Here is a tiny trained network, its code and every weight. The questions are about switching its units off for an input and a class, where a switched-off unit gives its printed mean instead of its output.

import numpy as np


def w(rows, s, z=0):
    codes = np.array(rows[::2]) - 128.0
    scale = np.full(codes.shape[1], s)
    scale[-1] = z or s
    return codes * scale


def norm(h):
    return h / np.sqrt((h * h).mean(-1, keepdims=True) + 1e-5)


def f(y):
    return y / 2 * (1 + np.tanh(0.7978845608 * (y + 0.044715 * y**3)))


def log_softmax(a):
    a = a - a.max(-1, keepdims=True)
    return a - np.log(np.exp(a).sum(-1, keepdims=True))


def net(x, mask):
    res = np.array(x, float).reshape(1, 2) / 4 @ E
    u = 0
    for l in range(4):
        y = f(norm(res) @ A[l][:, :-1].T + A[l][:, -1])
        res = res + np.where(mask[u : u + 7], y, B[l][:, -1]) @ B[l][:, :-1]
        u += 7
    return log_softmax(norm(res)[-1] @ U[:, :-1].T + U[:, -1])


A, B = {}, {}
E = w([
[168,253,103,34,176,191],'x0',
[218,144,130,147,82,234],'x1',
],0.0049)
A[0] = w([
[210,95,59,20,90,253,252],'L0N0',
[174,211,109,94,163,207,159],'L0N1',
[123,64,123,152,167,131,109],'L0N2',
[137,144,73,69,191,146,156],'L0N3',
[93,93,134,154,143,112,92],'L0N4',
[102,130,161,144,113,94,102],'L0N5',
[129,147,84,185,163,103,89],'L0N6',
],0.006,0.0032)
B[0] = w([
[184,157,167,202,188,130,253],'L0N0',
[160,93,111,246,167,149,228],'L0N1',
[144,108,108,192,51,159,138],'L0N2',
[106,97,208,170,123,89,182],'L0N3',
[156,90,94,91,127,167,141],'L0N4',
[134,111,68,61,85,254,135],'L0N5',
[139,140,147,139,124,157,123],'L0N6',
],0.0062,0.0059)
A[1] = w([
[233,171,198,218,182,176,237],'L1N0',
[75,111,176,104,123,103,168],'L1N1',
[80,120,102,83,174,122,110],'L1N2',
[116,181,135,195,218,191,212],'L1N3',
[76,105,110,2,184,122,125],'L1N4',
[197,207,111,192,158,141,250],'L1N5',
[92,114,90,86,151,127,59],'L1N6',
],0.0067,0.002)
B[1] = w([
[92,111,139,187,254,44,244],'L1N0',
[146,138,192,73,15,222,145],'L1N1',
[189,177,197,172,127,153,138],'L1N2',
[32,50,147,158,156,76,192],'L1N3',
[97,166,141,216,90,94,154],'L1N4',
[110,79,131,208,200,47,195],'L1N5',
[168,152,152,89,207,141,130],'L1N6',
],0.006,0.011)
A[2] = w([
[79,174,126,253,95,123,180],'L2N0',
[235,146,49,112,89,105,59],'L2N1',
[67,133,142,120,145,117,143],'L2N2',
[134,172,68,124,80,130,2],'L2N3',
[203,116,163,186,150,125,109],'L2N4',
[102,146,178,97,115,92,97],'L2N5',
[143,95,116,6,82,170,62],'L2N6',
],0.0069,0.0014)
B[2] = w([
[44,162,126,164,128,169,253],'L2N0',
[240,169,150,107,2,101,109],'L2N1',
[210,138,43,170,58,125,159],'L2N2',
[78,93,165,116,102,113,112],'L2N3',
[94,207,178,193,187,69,183],'L2N4',
[235,221,119,63,35,218,148],'L2N5',
[135,76,163,150,170,3,139],'L2N6',
],0.0046,0.0055)
A[3] = w([
[85,57,128,170,148,177,113],'L3N0',
[94,1,71,103,119,187,76],'L3N1',
[80,187,105,95,66,133,110],'L3N2',
[100,151,117,150,109,75,122],'L3N3',
[128,166,144,154,188,74,250],'L3N4',
[198,80,194,168,157,83,248],'L3N5',
[189,135,154,216,219,124,207],'L3N6',
],0.0061,0.0018)
B[3] = w([
[120,145,125,46,160,102,176],'L3N0',
[192,64,53,29,117,84,148],'L3N1',
[145,157,144,198,104,157,147],'L3N2',
[102,136,168,154,112,169,153],'L3N3',
[52,30,51,120,135,132,218],'L3N4',
[44,95,103,126,99,119,215],'L3N5',
[55,128,124,190,240,1,255],'L3N6',
],0.0055,0.0064)
U = w([
[137,2,88,42,40,105,193],'0',
[105,206,192,137,25,205,157],'1',
[214,131,133,75,152,187,22],'2',
[161,140,152,24,165,144,59],'3',
[47,82,137,182,217,71,184],'4',
[186,166,58,52,147,186,2],'5',
],0.0096,0.0058)

Each question gives the input, the list of numbers given to net, and the class t.
The units are the neurons (one row each of A and B). Each row of codes is followed by its name. A weight is (code - 128) times the scale printed after its matrix; where a second scale follows, it is the last column's (A, B and U).
mask holds one flag per neuron, layer by layer. A switched-off neuron (its flag False) gives its mean, the last column of its row in B, instead of its output. The means were averaged over made-up inputs and are rounded, as every weight is.
A unit's drop is (log p(t) with every unit on - log p(t) with that unit switched off) / (log p(t) with every unit on - log p(t) with every unit switched off).
k most important neurons: the k neurons with the biggest drops, biggest first
top k neurons in layer l: the k neurons of layer l with the biggest drops, biggest first
drop when u is switched off: that unit's drop, to one decimal
input [-2,-7], class 1: 2 most important neurons	L0N1, L1N0
input [5,-7], class 1: 2 most important neurons	L0N0, L1N0
input [-4,-5], class 0: top neuron in layer 1	L1N0
input [-2,-5], class 1: top 2 neurons in layer 1	L1N0, L1N4
input [-1,-4], class 1: 3 most important neurons	L0N1, L1N0, L1N4
input [-7,-2], class 0: 2 most important neurons	L1N0, L0N0
input [3,-5], class 1: 2 most important neurons	L0N0, L1N0
input [4,-8], class 1: 2 most important neurons	L0N0, L1N0
input [-6,2], class 0: 3 most important neurons	L0N0, L1N0, L0N1
input [-6,-1], class 0: 2 most important neurons	L0N0, L1N0
input [4,-7], class 1: drop when L0N0 is switched off	0.8
input [-5,0], class 0: drop when L1N0 is switched off	0.2
input [-6,0], class 0: drop when L3N6 is switched off	0.0
input [-7,-1], class 0: most important neuron	L0N0
